Here is a tiny trained network, its code and every weight. The questions are about switching its units off for an input and a target symbol, where a switched-off unit gives its printed mean instead of its output.

import numpy as np


def w(rows, s, z=0):
    codes = np.array(rows[::2]) - 128.0
    scale = np.full(codes.shape[1], s)
    scale[-1] = z or s
    return codes * scale


def f(y):
    return y / 2 * (1 + np.tanh(0.7978845608 * (y + 0.044715 * y**3)))


def softmax(a):
    e = np.exp(a - a.max(-1, keepdims=True))
    return e / e.sum(-1, keepdims=True)


def log_softmax(a):
    a = a - a.max(-1, keepdims=True)
    return a - np.log(np.exp(a).sum(-1, keepdims=True))


def net(x, mask):
    ids = ['ΔΦεθξω'.index(c) for c in x.split()]
    T = len(ids)
    res = E[ids] + P[:T]
    u = 0
    for l in range(3):
        q, k, v = (res @ M[l].T for M in (Q, K, V))
        z = softmax(np.where(np.tri(T) > 0, q @ k.T / 2**0.5, -1e9)) @ v
        res = res + np.where(mask[u], z, O[l][:, -1]) @ O[l][:, :-1]
        u += 1
        y = f(res @ A[l][:, :-1].T + A[l][:, -1])
        res = res + np.where(mask[u : u + 4], y, B[l][:, -1]) @ B[l][:, :-1]
        u += 4
    return log_softmax(res[-1] @ U[:, :-1].T + U[:, -1])


Q, K, V, O, A, B = {}, {}, {}, {}, {}, {}
E = w([
[154,128,147,41,234],'Δ',
[150,132,122,230,154],'Φ',
[15,105,77,192,97],'ε',
[152,254,79,21,52],'θ',
[113,104,11,60,153],'ξ',
[77,127,195,197,76],'ω',
],0.016)
P = w([
[53,138,113,161,224],'0',
[9,152,121,188,254],'1',
[25,131,124,194,231],'2',
[49,93,114,211,165],'3',
[71,64,132,182,117],'4',
[86,46,121,177,99],'5',
[96,32,133,168,98],'6',
[113,25,135,185,76],'7',
[96,13,159,196,75],'8',
[101,6,166,187,66],'9',
],0.0038)
Q[0] = w([
[124,156,105,139,117],'L0H1',
[126,248,121,109,126],'L0H1',
],0.012)
K[0] = w([
[89,72,36,119,153],'L0H1',
[82,3,136,138,203],'L0H1',
],0.0058)
V[0] = w([
[116,120,141,116,138],'L0H1',
[107,1,153,135,176],'L0H1',
],0.0072)
O[0] = w([
[181,230,128,61,174,147],'L0H1',
[26,187,21,144,255,3],'L0H1',
],0.0097,0.00053)
A[0] = w([
[179,39,133,162,134,4],'L0N1',
[68,177,127,162,168,96],'L0N2',
[57,205,100,120,119,99],'L0N3',
[1,113,18,75,201,135],'L0N4',
],0.0095,0.0026)
B[0] = w([
[118,146,66,78,20,136],'L0N1',
[81,100,81,90,101,162],'L0N2',
[118,71,133,131,3,169],'L0N3',
[238,171,146,132,143,252],'L0N4',
],0.011,0.016)
Q[1] = w([
[164,155,168,140,242],'L1H1',
[176,1,74,193,77],'L1H1',
],0.0074)
K[1] = w([
[57,255,77,218,93],'L1H1',
[138,139,92,181,15],'L1H1',
],0.0081)
V[1] = w([
[88,1,116,39,93],'L1H1',
[225,15,251,226,56],'L1H1',
],0.002)
O[1] = w([
[212,136,118,119,120,67],'L1H1',
[73,254,80,108,180,250],'L1H1',
],0.0083,0.002)
A[1] = w([
[116,68,64,247,121,174],'L1N1',
[100,100,136,155,219,252],'L1N2',
[163,144,93,129,172,89],'L1N3',
[193,186,91,102,139,23],'L1N4',
],0.011,0.0034)
B[1] = w([
[92,200,81,151,194,210],'L1N1',
[83,254,150,41,192,149],'L1N2',
[164,36,158,210,101,188],'L1N3',
[75,12,100,148,128,245],'L1N4',
],0.0077,0.011)
Q[2] = w([
[121,179,218,194,223],'L2H1',
[87,1,76,74,111],'L2H1',
],0.0071)
K[2] = w([
[57,87,249,190,251],'L2H1',
[144,75,119,124,108],'L2H1',
],0.011)
V[2] = w([
[114,101,70,104,135],'L2H1',
[141,113,125,253,163],'L2H1',
],0.0074)
O[2] = w([
[118,209,254,26,196,253],'L2H1',
[175,134,242,248,64,184],'L2H1',
],0.0064,0.0033)
A[2] = w([
[219,92,167,111,155,85],'L2N1',
[129,2,181,209,41,2],'L2N2',
[124,171,104,131,168,22],'L2N3',
[156,97,18,174,196,106],'L2N4',
],0.0068,0.0026)
B[2] = w([
[68,121,2,62,118,237],'L2N1',
[69,157,213,97,106,253],'L2N2',
[161,163,197,78,89,129],'L2N3',
[151,90,239,105,205,224],'L2N4',
],0.009,0.0059)
U = w([
[113,121,109,126,169,128],'Δ',
[86,192,165,88,160,101],'Φ',
[159,139,107,181,113,253],'ε',
[95,160,117,89,105,157],'θ',
[87,126,173,125,110,78],'ξ',
[1,118,94,160,147,60],'ω',
],0.0099,0.0029)

Each question gives the input, a string of symbols that net reads in full, and the target symbol t.
The units are the heads (2 rows each of Q, K, V and O) and the neurons (one row each of A and B). Each row of codes is followed by its name. A weight is (code - 128) times the scale printed after its matrix; where a second scale follows, it is the last column's (O, A, B and U).
mask holds one flag per unit, layer by layer, with each layer's heads first. A switched-off unit (its flag False) gives its mean, the last column of its rows in O or B, instead of its output. The means were averaged over made-up inputs and are rounded, as every weight is.
A unit's drop is (log p(t) with every unit on - log p(t) with that unit switched off) / (log p(t) with every unit on - log p(t) with every unit switched off).
The circuit of an input: a set's keep is (log p(t) with only the set's units on - log p(t) with every unit switched off) / (log p(t) with every unit on - log p(t) with every unit switched off). Starting from the 12 units with the biggest drops (on a tie, the unit counted first), units are removed one at a time, each time the one whose removal leaves the highest keep (on an exact tie, the one counted first), for as long as the keep stays at least 0.8.
units of the circuit, in order: the units of the circuit, biggest drop first
most important unit: the unit with the biggest drop
top k neurons in layer l: the k neurons of layer l with the biggest drops, biggest first
drop when u is switched off: that unit's drop, to one decimal
input ε θ θ ε, target θ: most important unit	L0H1
input Δ ξ ξ θ θ ε ε ε ξ ε, target θ: units of the circuit, in order	L0H1; L0N1; L2H1
input Δ ω ω Φ ε ε ξ Δ ε, target ε: units of the circuit, in order	L0N4; L0H1; L2H1
input ε θ ω Φ Φ θ ξ θ θ ξ, target θ: top 2 neurons in layer 0	L0N1; L0N4
input ε ξ ε θ ε Δ ξ ε θ ω, target θ: top 3 neurons in layer 1	L1N3; L1N4; L1N1
input ε θ θ ξ Δ, target θ: units of the circuit, in order	L0H1; L2N4; L2N1
input ξ Φ Φ, target Φ: top 2 neurons in layer 1	L1N2; L1N1
input θ ε ε ε ε ω ε ξ, target Δ: top 2 neurons in layer 0	L0N3; L0N4
input ε Δ ξ ε ξ ε Φ ε ξ, target ξ: top 2 neurons in layer 1	L1N3; L1N4
input θ ε ξ, target Δ: top 2 neurons in layer 0	L0N4; L0N3
input ε ε ξ, target ξ: top 2 neurons in layer 1	L1N4; L1N3
input Φ ε Δ Φ ω ξ θ θ ω, target θ: drop when L1N3 is switched off	0.3
input ε ε θ ω ξ ε θ Φ, target θ: drop when L0N1 is switched off	1.1
input ε ω ω Δ ω, target ω: drop when L0N4 is switched off	1.3
input ε ξ ω ξ Δ Φ ε, target ε: drop when L0H1 is switched off	0.2
